Where the symbols take the nodes:
from | σ α η ζ
Z543 | Z389 Z483 . Z355
Z365 | Z733 Z133 Z355 Z240
Z24 | Z133 Z355 . Z242
Z296 | Z335 Z885 Z417 Z389
Z279 | Z27 Z851 Z999 Z471
Z634 | Z975 Z211 Z389 Z733
Z968 | Z471 Z486 Z276 Z913
Z242 | Z276 Z418 . Z261
Z429 | . Z571 Z273 Z37
Z276 | Z968 Z240 Z242 Z885
Z37 | . Z477 Z902 Z27
Z722 | Z571 Z273 Z335 Z975
Z162 | . Z169 Z471 Z429
Z821 | Z169 Z471 Z486 Z722
Z261 | Z885 Z417 . Z483
Z389 | Z634 Z547 Z543 Z365
Z355 | Z365 Z24 . Z418
Z733 | Z851 Z999 Z365 Z486
Z169 | . Z162 Z821 Z571
Z851 | Z147 Z279 Z733 Z821
Z477 | . Z37 Z975 Z147
Z571 | . Z429 Z722 Z477
Z486 | Z821 Z968 Z240 Z335
Z483 | Z547 Z543 . Z24
Z147 | . Z27 Z851 Z169
Z211 | Z902 Z634 Z547 Z999
Z133 | Z999 Z365 Z24 Z276
Z999 | Z279 Z733 Z133 Z968
Z913 | Z273 Z335 Z885 Z211
Z975 | Z477 Z902 Z634 Z851
Z27 | . Z147 Z279 Z162
Z240 | Z486 Z276 Z418 Z296
Z273 | Z429 Z722 Z913 Z902
Z885 | Z913 Z296 Z261 Z547
Z902 | Z37 Z975 Z211 Z279
Z471 | Z162 Z821 Z968 Z273
Z547 | Z211 Z389 Z483 Z133
Z335 | Z722 Z913 Z296 Z634
Z417 | Z296 Z261 . Z543
Z418 | Z240 Z242 . Z417

In the rows, zero is written as 514.

The rows follow the links: the fewer symbols apart two nodes are, the more alike their rows tend to be.

Each row is also shifted at random along 2 hidden directions that mean nothing.

Some nodes, each with a row of numbers:
Z634: 412 581 465 531 557 507 558 434 409 483 335 461 570 422 728 373 365 491 641 501 552 569 363 465 373 552 412 515 531 512 573 590 561 643
Z389: 428 501 464 525 613 464 565 390 505 488 450 510 628 325 745 435 473 553 635 474 530 612 361 471 432 618 473 492 629 535 598 566 587 679
Z133: 833 381 488 435 482 543 343 548 455 527 672 609 441 595 322 652 447 508 434 359 538 437 515 491 727 455 614 543 515 551 432 425 502 438
Z975: 637 557 472 572 607 537 667 529 505 524 331 466 491 453 676 452 486 654 576 584 548 585 433 511 403 490 455 552 503 543 549 614 555 574
Z162: 457 520 469 546 481 516 527 632 568 639 550 498 458 553 396 659 615 582 426 571 486 548 634 611 564 488 493 494 501 498 422 487 440 381
Z147: 456 593 513 550 585 555 644 607 508 622 272 401 564 435 614 607 458 476 596 580 438 534 485 478 350 478 435 429 487 570 542 572 414 535
Z733: 882 555 489 554 608 582 514 490 478 560 443 473 639 413 477 584 412 597 503 529 492 511 434 477 458 515 385 446 442 497 641 460 492 599
Z486: 266 684 540 480 370 480 554 362 479 425 409 452 536 497 394 488 489 331 559 618 476 421 421 383 382 541 446 462 488 376 588 384 415 599
Z471: 382 524 499 521 461 542 490 557 542 501 585 515 432 640 354 589 556 576 376 555 498 475 601 639 629 468 549 556 422 471 476 418 505 377
Z273: 219 485 508 635 782 490 585 570 658 651 610 569 621 415 599 587 497 827 397 566 632 659 601 670 451 533 434 603 399 558 652 532 631 434
Z543: 786 454 508 589 636 468 490 436 545 518 512 523 566 422 701 388 523 558 600 466 473 574 444 530 475 592 531 540 627 593 588 587 578 637
Z169: 376 631 498 503 413 490 623 600 513 539 345 400 470 497 498 533 569 411 538 691 482 502 552 483 384 489 477 468 510 466 455 507 373 503
Z821: 687 623 480 517 525 498 632 525 613 547 466 398 573 471 431 561 561 540 448 672 447 514 576 591 418 494 424 469 402 455 604 466 400 481
Z547: 448 417 457 501 544 506 421 485 464 482 566 598 458 540 578 451 445 559 551 409 606 541 426 546 653 538 559 566 606 557 473 567 614 599
Z913: 285 481 546 498 469 477 441 448 492 486 674 613 394 637 440 437 510 482 451 485 583 509 579 462 611 538 586 627 450 488 429 509 550 456

Complete each set of four: the symbols that take the first to the second take the third to the fourth, perhaps in another order.
Answers are names.
599 608 493 525 591 526 598 529 457 567 353 371 574 475 530 566 416 564 576 521 485 536 456 461 367 474 429 410 439 556 643 490 416 583
: 583 623 505 494 481 494 528 441 565 529 480 471 587 439 359 539 504 464 498 638 443 490 507 527 408 543 405 511 470 428 591 381 463 555
:: 332 464 493 564 594 514 575 632 589 585 564 517 492 594 545 548 591 619 412 572 573 576 632 555 531 506 506 525 492 524 412 550 571 409
: Z902

712 490 502 492 539 496 479 458 482 496 488 553 596 410 667 390 511 458 608 495 550 572 393 506 465 574 480 544 592 512 537 590 562 664
: 301 590 586 439 373 484 497 387 522 458 490 486 542 440 444 475 572 271 575 573 434 422 425 458 440 585 495 473 600 433 533 420 428 667
:: 493 325 540 504 515 540 340 505 488 505 640 513 554 478 452 559 457 558 559 354 483 507 537 535 633 487 610 497 591 604 601 531 504 515
: Z261

729 448 367 494 487 469 439 532 415 483 544 628 401 619 524 447 440 615 426 421 630 533 477 555 729 447 552 622 509 524 424 557 633 444
: 398 566 509 516 529 503 685 473 420 468 271 486 505 501 719 425 447 474 623 547 523 576 418 465 344 484 476 495 517 505 580 616 538 588
:: 316 617 550 573 661 512 716 519 605 552 421 469 615 438 676 421 522 589 495 647 534 604 539 508 244 580 425 499 441 511 619 568 544 542
: Z429

499 516 505 524 447 543 541 613 535 576 534 471 417 616 437 651 587 530 411 534 510 466 591 610 587 437 551 492 492 469 423 452 438 348
: 354 463 539 559 589 520 482 523 568 556 676 648 463 560 437 490 548 624 388 458 606 506 563 535 582 581 501 607 381 472 507 515 612 441
:: 512 464 507 482 430 603 344 534 401 515 523 567 392 651 342 575 396 518 444 359 528 395 481 463 643 397 559 505 455 539 522 409 511 483
: Z242

909 569 443 567 686 555 482 465 580 683 428 480 707 372 484 625 372 758 536 544 513 553 461 579 386 535 339 389 408 573 728 437 515 623
: 306 370 450 506 593 551 333 497 495 610 605 562 588 492 441 618 398 626 560 314 487 467 456 516 586 513 522 464 528 571 554 508 525 580
:: 401 572 549 539 463 505 687 590 454 490 288 425 425 544 664 444 499 455 615 576 469 586 453 443 391 484 500 483 578 544 449 620 494 574
: Z902

628 508 527 531 372 526 624 671 516 489 573 533 314 737 434 526 636 463 387 582 592 472 644 526 647 440 637 593 504 499 267 527 499 272
: 283 541 550 456 354 504 457 482 462 410 605 611 358 687 381 451 572 393 412 477 551 415 568 414 619 497 604 629 431 469 391 439 558 416
:: 572 524 420 548 475 496 427 551 549 541 677 615 509 600 311 612 538 618 385 520 540 443 581 593 663 496 495 532 437 440 488 399 537 405
: Z242

371 501 457 520 529 528 572 661 443 534 407 483 398 616 626 481 529 567 509 491 596 567 507 522 614 430 584 539 586 589 374 614 575 449
: 489 472 506 437 444 580 533 703 397 548 420 445 360 710 464 593 511 485 467 452 495 467 553 473 635 334 608 477 495 573 400 525 446 401
:: 596 592 599 601 617 502 611 425 629 490 516 550 578 418 577 427 564 535 459 631 544 501 522 460 375 663 391 520 395 464 547 504 553 579
: Z634

466 458 551 540 576 474 541 442 510 469 476 500 588 376 714 413 483 447 649 491 504 565 427 487 452 617 536 501 622 577 623 634 533 699
: 722 564 549 536 561 566 474 497 514 528 495 526 638 400 502 570 418 482 582 457 487 497 418 448 472 563 451 378 562 566 619 489 497 664
:: 837 317 503 501 517 489 427 486 484 448 671 595 400 594 545 496 544 536 474 397 593 546 594 565 688 482 648 617 616 536 466 550 609 446
: Z133

617 682 613 542 511 543 700 580 571 532 411 451 469 560 587 462 651 382 538 666 579 574 560 467 415 538 503 460 516 477 392 577 454 414
: 306 458 418 552 554 498 575 647 496 544 406 508 423 550 670 549 506 617 515 504 552 583 479 550 540 471 547 560 585 554 429 614 558 466
:: 378 468 459 469 448 519 533 588 413 490 456 465 412 627 441 587 423 580 537 431 504 485 512 500 547 341 526 458 420 595 534 480 513 418
: Z821

823 604 493 531 499 583 598 648 482 612 372 405 495 530 491 596 508 486 554 576 498 537 508 483 444 459 509 430 499 531 514 545 439 477
: 242 527 477 513 502 504 502 536 539 524 532 497 472 609 354 582 586 535 449 545 511 510 591 586 600 442 544 548 432 479 503 421 503 410
:: 254 455 435 469 500 515 531 547 401 439 409 530 356 625 586 479 479 522 530 454 576 588 507 506 611 399 608 611 509 560 462 584 557 474
: Z733

521 601 474 511 494 497 549 430 411 454 355 528 491 504 653 354 448 416 602 495 545 546 400 425 443 568 476 551 533 545 532 592 587 604
: 724 533 527 539 514 469 466 441 506 487 453 550 562 441 637 395 491 450 604 486 545 550 407 458 478 604 492 532 581 524 524 540 542 609
:: 397 589 632 497 404 476 505 419 556 418 522 566 515 497 555 370 591 237 539 542 534 473 462 399 398 670 559 512 512 467 490 545 530 631
: Z417

609 634 546 530 548 523 640 530 512 485 393 461 524 530 551 417 553 458 505 684 546 524 558 471 365 530 505 513 445 512 536 519 500 467
: 514 422 387 530 519 533 538 585 448 501 449 564 350 631 568 477 439 650 479 444 586 555 557 553 649 405 562 645 539 565 463 622 606 394
:: 172 476 533 586 662 497 407 421 683 549 710 632 628 356 546 521 486 635 441 457 583 566 534 550 501 635 516 550 487 562 540 524 615 542
: Z389

643 653 534 467 369 479 539 439 480 421 491 485 483 502 318 497 534 342 463 636 491 447 485 440 443 542 454 493 478 365 526 409 422 524
: 571 680 607 571 533 497 569 445 586 488 498 525 552 457 527 394 544 467 474 628 543 548 506 459 379 634 455 536 413 458 530 486 522 537
:: 358 467 487 536 525 519 399 501 634 612 723 580 616 427 427 621 509 627 442 494 540 539 548 635 649 581 442 539 535 489 558 406 515 471
: Z885

435 350 576 407 364 546 350 465 425 415 611 566 409 607 423 503 482 369 594 308 462 387 543 434 670 441 696 522 575 597 465 460 515 508
: 727 534 566 469 430 564 439 451 453 506 481 489 552 464 433 517 427 346 631 495 469 429 392 399 458 542 480 428 529 495 550 467 464 641
:: 344 485 643 579 590 473 572 394 632 499 589 552 660 360 731 428 563 420 630 550 455 578 550 511 361 677 558 498 552 488 611 563 566 648
: Z885

446 381 537 457 479 467 371 518 467 500 602 562 560 571 443 595 448 501 556 350 456 463 561 523 628 441 608 473 580 615 544 526 508 550
: 439 592 567 479 384 463 465 380 533 449 517 462 578 406 388 502 570 302 549 575 463 434 478 442 458 610 498 429 547 405 479 424 426 592
:: 542 554 630 437 406 502 507 400 543 418 547 497 588 500 467 472 581 270 635 549 428 431 547 536 460 536 594 499 586 432 556 494 406 585
: Z885

493 419 503 479 508 533 340 526 458 535 609 614 483 537 409 598 407 527 512 341 548 429 441 477 685 490 558 473 498 561 492 470 506 533
: 555 582 464 508 502 557 603 504 403 527 320 432 509 502 534 494 419 443 564 543 451 502 453 458 423 467 453 423 467 552 593 476 430 566
:: 307 429 649 485 404 454 382 485 529 379 639 627 436 582 519 454 607 330 519 446 514 450 583 498 598 541 680 563 580 533 433 503 515 468
: Z335

416 513 484 468 460 528 504 528 478 487 536 498 429 639 337 580 596 557 431 560 523 489 614 577 623 450 562 579 441 493 497 448 455 336
: 409 649 547 482 430 527 671 591 507 514 387 376 492 529 437 549 611 339 520 674 441 482 516 480 409 477 507 448 530 421 480 500 363 471
:: 711 506 597 422 396 476 468 433 404 417 465 479 506 534 512 482 493 296 656 456 429 445 452 458 510 503 602 491 584 543 525 492 429 579
: Z133

254 469 444 530 582 548 561 647 465 515 386 475 461 550 646 539 510 628 525 506 555 623 510 557 553 431 536 520 573 574 428 652 562 476
: 411 487 473 517 504 609 545 686 460 609 406 461 490 584 471 660 433 585 514 470 472 522 569 503 565 399 515 444 491 580 447 516 462 411
:: 486 403 509 507 498 474 402 483 604 507 715 558 540 510 390 591 562 504 501 502 455 481 648 615 618 499 571 549 569 513 475 441 531 473
: Z261

